Here is a tiny trained network, its code and every weight. The questions are about switching its units off for an input and a target symbol, where a switched-off unit gives its printed mean instead of its output.

import numpy as np


def w(rows, s, z=0):
    codes = np.array(rows[::2]) - 128.0
    scale = np.full(codes.shape[1], s)
    scale[-1] = z or s
    return codes * scale


def f(y):
    return y / 2 * (1 + np.tanh(0.7978845608 * (y + 0.044715 * y**3)))


def softmax(a):
    e = np.exp(a - a.max(-1, keepdims=True))
    return e / e.sum(-1, keepdims=True)


def log_softmax(a):
    a = a - a.max(-1, keepdims=True)
    return a - np.log(np.exp(a).sum(-1, keepdims=True))


def net(x, mask):
    ids = ['ΞΣΦΨαβγεζητω'.index(c) for c in x.split()]
    T = len(ids)
    res = E[ids] + P[:T]
    u = 0
    for l in range(2):
        r = res
        for j in range(3):
            rows = slice(2 * j, 2 * j + 2)
            q, k, v = (r @ M[l][rows].T for M in (Q, K, V))
            z = softmax(np.where(np.tri(T) > 0, q @ k.T / 2**0.5, -1e9)) @ v
            o = O[l][rows]
            res = res + np.where(mask[u + j], z, o[:, -1]) @ o[:, :-1]
        u += 3
        y = f(res @ A[l][:, :-1].T + A[l][:, -1])
        res = res + np.where(mask[u : u + 4], y, B[l][:, -1]) @ B[l][:, :-1]
        u += 4
    return log_softmax(res[-1] @ U[:, :-1].T + U[:, -1])


Q, K, V, O, A, B = {}, {}, {}, {}, {}, {}
E = w([
[131,182,151,140,97,101,94,85],'Ξ',
[69,203,133,175,161,83,147,127],'Σ',
[109,126,197,162,77,102,173,73],'Φ',
[45,139,89,73,115,102,150,172],'Ψ',
[172,135,188,205,139,150,152,101],'α',
[130,135,130,105,168,108,212,101],'β',
[133,93,120,93,89,27,148,66],'γ',
[142,117,109,91,76,151,98,176],'ε',
[138,150,128,170,168,160,161,183],'ζ',
[192,84,148,116,88,146,162,119],'η',
[177,119,78,104,118,47,94,117],'τ',
[41,46,124,217,123,124,125,252],'ω',
],0.014)
P = w([
[135,150,77,124,187,196,127,38],'0',
[105,104,116,124,99,176,159,170],'1',
[83,114,191,91,146,139,87,188],'2',
[150,184,126,119,163,132,129,110],'3',
[121,168,33,144,65,157,179,139],'4',
[108,119,196,82,143,104,92,209],'5',
[172,187,143,121,161,108,134,141],'6',
[145,168,53,143,67,131,179,155],'7',
[113,115,224,79,148,80,90,254],'8',
[201,183,158,122,164,82,137,168],'9',
[180,183,78,138,58,93,176,165],'10',
],0.009)
Q[0] = w([
[119,205,48,165,98,136,64,104],'L0H0',
[106,145,239,48,236,123,20,101],'L0H0',
[66,142,157,136,144,21,217,26],'L0H1',
[195,254,133,100,76,80,134,232],'L0H1',
[137,123,131,136,110,111,152,142],'L0H2',
[106,139,133,108,149,160,107,88],'L0H2',
],0.012)
K[0] = w([
[125,147,212,80,153,94,126,156],'L0H0',
[41,240,122,137,38,167,134,53],'L0H0',
[85,167,194,91,192,70,132,17],'L0H1',
[248,174,156,138,129,54,139,202],'L0H1',
[125,124,145,120,152,133,120,126],'L0H2',
[138,138,103,148,110,123,148,141],'L0H2',
],0.014)
V[0] = w([
[158,132,166,135,130,78,124,179],'L0H0',
[141,126,158,104,106,110,157,165],'L0H0',
[143,89,150,131,155,169,129,119],'L0H1',
[124,107,142,129,116,121,142,142],'L0H1',
[73,118,209,69,206,154,71,84],'L0H2',
[181,191,248,82,98,24,159,252],'L0H2',
],0.011)
O[0] = w([
[140,122,69,168,102,133,151,133,138],'L0H0',
[132,146,79,123,104,141,159,138,198],'L0H0',
[110,104,110,95,87,107,116,125,63],'L0H1',
[117,124,142,117,137,129,111,138,150],'L0H1',
[131,147,90,141,103,136,141,100,93],'L0H2',
[253,113,123,114,116,82,195,212,251],'L0H2',
],0.0065,0.002)
A[0] = w([
[71,135,59,181,50,16,3,178,66],'L0N0',
[69,68,50,172,64,179,98,217,55],'L0N1',
[87,37,59,48,49,118,100,161,2],'L0N2',
[112,119,49,132,210,204,102,229,137],'L0N3',
],0.0066,0.0017)
B[0] = w([
[161,81,105,122,143,183,180,138,202],'L0N0',
[184,113,97,130,159,64,145,42,231],'L0N1',
[189,254,149,179,211,105,81,78,193],'L0N2',
[164,132,187,106,14,176,110,117,251],'L0N3',
],0.0061,0.0031)
Q[1] = w([
[54,27,211,84,183,121,32,191],'L1H0',
[116,94,3,210,65,138,163,123],'L1H0',
[115,73,177,74,124,134,171,105],'L1H1',
[172,146,6,179,54,151,220,70],'L1H1',
[64,76,250,59,184,97,45,185],'L1H2',
[160,144,164,166,204,70,102,56],'L1H2',
],0.023)
K[1] = w([
[46,90,98,142,140,191,77,64],'L1H0',
[138,27,116,168,130,83,102,236],'L1H0',
[117,76,134,79,128,162,172,54],'L1H1',
[219,97,156,107,123,69,175,219],'L1H1',
[1,134,79,137,116,198,77,21],'L1H2',
[155,167,204,185,152,92,125,45],'L1H2',
],0.021)
V[1] = w([
[85,13,92,200,193,134,162,167],'L1H0',
[90,128,199,164,86,220,216,152],'L1H0',
[151,134,113,103,234,186,174,137],'L1H1',
[151,7,138,36,75,118,168,41],'L1H1',
[74,141,51,38,118,134,136,199],'L1H2',
[209,102,102,121,111,217,21,145],'L1H2',
],0.021)
O[1] = w([
[128,33,31,181,109,97,166,230,3],'L1H0',
[152,193,231,169,116,207,204,227,195],'L1H0',
[95,113,69,36,119,246,182,24,202],'L1H1',
[197,192,64,70,98,20,226,132,102],'L1H1',
[55,156,137,1,80,118,102,179,157],'L1H2',
[235,137,150,87,21,228,18,141,90],'L1H2',
],0.0099,0.0045)
A[1] = w([
[170,99,178,59,118,212,81,143,52],'L1N0',
[54,186,227,155,198,103,80,79,187],'L1N1',
[116,79,89,120,70,2,165,76,37],'L1N2',
[144,135,146,94,46,95,20,163,1],'L1N3',
],0.0074,0.0027)
B[1] = w([
[23,196,68,182,97,67,125,141,216],'L1N0',
[181,71,123,122,99,78,123,177,252],'L1N1',
[102,197,119,122,179,198,69,181,208],'L1N2',
[99,1,111,178,175,136,197,1,166],'L1N3',
],0.0093,0.018)
U = w([
[149,153,192,162,64,62,3,107,117],'Ξ',
[69,85,180,158,167,136,95,118,36],'Σ',
[95,170,183,193,109,48,158,84,3],'Φ',
[60,111,173,54,70,83,108,149,242],'Ψ',
[149,133,199,150,158,219,128,80,186],'α',
[75,135,135,124,157,171,201,83,100],'β',
[100,195,122,161,140,82,79,113,36],'γ',
[65,146,107,183,46,52,132,52,52],'ε',
[72,196,185,168,61,181,65,125,164],'ζ',
[184,201,143,92,27,141,133,71,224],'η',
[134,109,97,93,114,193,45,93,208],'τ',
[116,104,70,165,68,106,115,150,110],'ω',
],0.0041,0.0038)

Each question gives the input, a string of symbols that net reads in full, and the target symbol t.
The units are the heads (2 rows each of Q, K, V and O) and the neurons (one row each of A and B). Each row of codes is followed by its name. A weight is (code - 128) times the scale printed after its matrix; where a second scale follows, it is the last column's (O, A, B and U).
mask holds one flag per unit, layer by layer, with each layer's heads first. A switched-off unit (its flag False) gives its mean, the last column of its rows in O or B, instead of its output. The means were averaged over made-up inputs and are rounded, as every weight is.
A unit's drop is (log p(t) with every unit on - log p(t) with that unit switched off) / (log p(t) with every unit on - log p(t) with every unit switched off).
The circuit of an input: a set's keep is (log p(t) with only the set's units on - log p(t) with every unit switched off) / (log p(t) with every unit on - log p(t) with every unit switched off). Starting from the 12 units with the biggest drops (on a tie, the unit counted first), units are removed one at a time, each time the one whose removal leaves the highest keep (on an exact tie, the one counted first), for as long as the keep stays at least 0.8.
units of the circuit, in order: the units of the circuit, biggest drop first
k most important neurons: the k neurons with the biggest drops, biggest first
top k neurons in layer l: the k neurons of layer l with the biggest drops, biggest first
heads that matter: for each layer, one digit per head in row order, 1 if its drop is at least 0.15 and else 0, layers parted by /
input Σ α Ψ Ψ Ψ, target Ψ: heads that matter	001 / 001
input ε Φ τ ω Ψ Ψ β Φ, target β: heads that matter	001 / 011
input Ψ Ψ Ξ τ Ψ Ξ, target Ψ: heads that matter	000 / 001
input Ψ Ψ Ψ ζ τ Ψ γ Ξ ω β τ, target ω: top 2 neurons in layer 0	[L0N0, L0N1]
input β γ α α Ξ Ψ, target β: units of the circuit, in order	[L1H1, L1H2, L0H2]
input Ψ Ξ Ψ η Ψ Ψ Ψ Ψ ζ, target Ψ: units of the circuit, in order	[L1H2]
input Ξ ω Σ β α ω β, target β: heads that matter	100 / 011
input α Ξ ε ζ Ξ ε Ξ Φ, target ε: heads that matter	000 / 001
input ω Ξ Ψ ω ζ τ α Ξ, target τ: heads that matter	000 / 100
input ζ Σ Ψ Ψ ζ Ξ Ξ ζ Φ, target ζ: heads that matter	001 / 111
input Ψ Ξ η η ω η Ξ ζ, target η: units of the circuit, in order	[L1H1, L1H2]
input ζ Σ Ψ η, target η: heads that matter	000 / 010
input ε Σ Ψ Ψ Ξ α, target ε: heads that matter	001 / 001
input Ψ Ξ γ ω ε, target ω: heads that matter	000 / 100
input Ξ η Ξ γ Φ, target γ: heads that matter	001 / 111
input ω τ ε α η Ξ Ξ, target Ξ: heads that matter	001 / 110
input ζ η Ψ Ψ α η Ψ α Ξ Ξ Φ, target Φ: units of the circuit, in order	[L0H2, L1H2, L1H1]
input Σ β Ψ ε, target ε: top 2 neurons in layer 1	[L1N0, L1N3]
input η ε Ψ, target η: units of the circuit, in order	[L1H1, L0H2, L1H2]
input ε η Ψ γ γ, target γ: units of the circuit, in order	[L0H2, L1N2, L1H1, L1H2]
input ω α Ξ Ψ α η, target ω: units of the circuit, in order	[L0H2, L1H0, L0N1]
input ζ Ψ Σ Σ Ψ Φ ζ Ψ, target ζ: units of the circuit, in order	[L1H1, L1N0, L1H0]
input ζ Ψ ζ ζ η ω, target ζ: 2 most important neurons	[L1N0, L0N3]
input ζ Ψ ε ζ ζ Ξ Ψ ε, target ε: units of the circuit, in order	[L1H2, L1N3, L1N0]
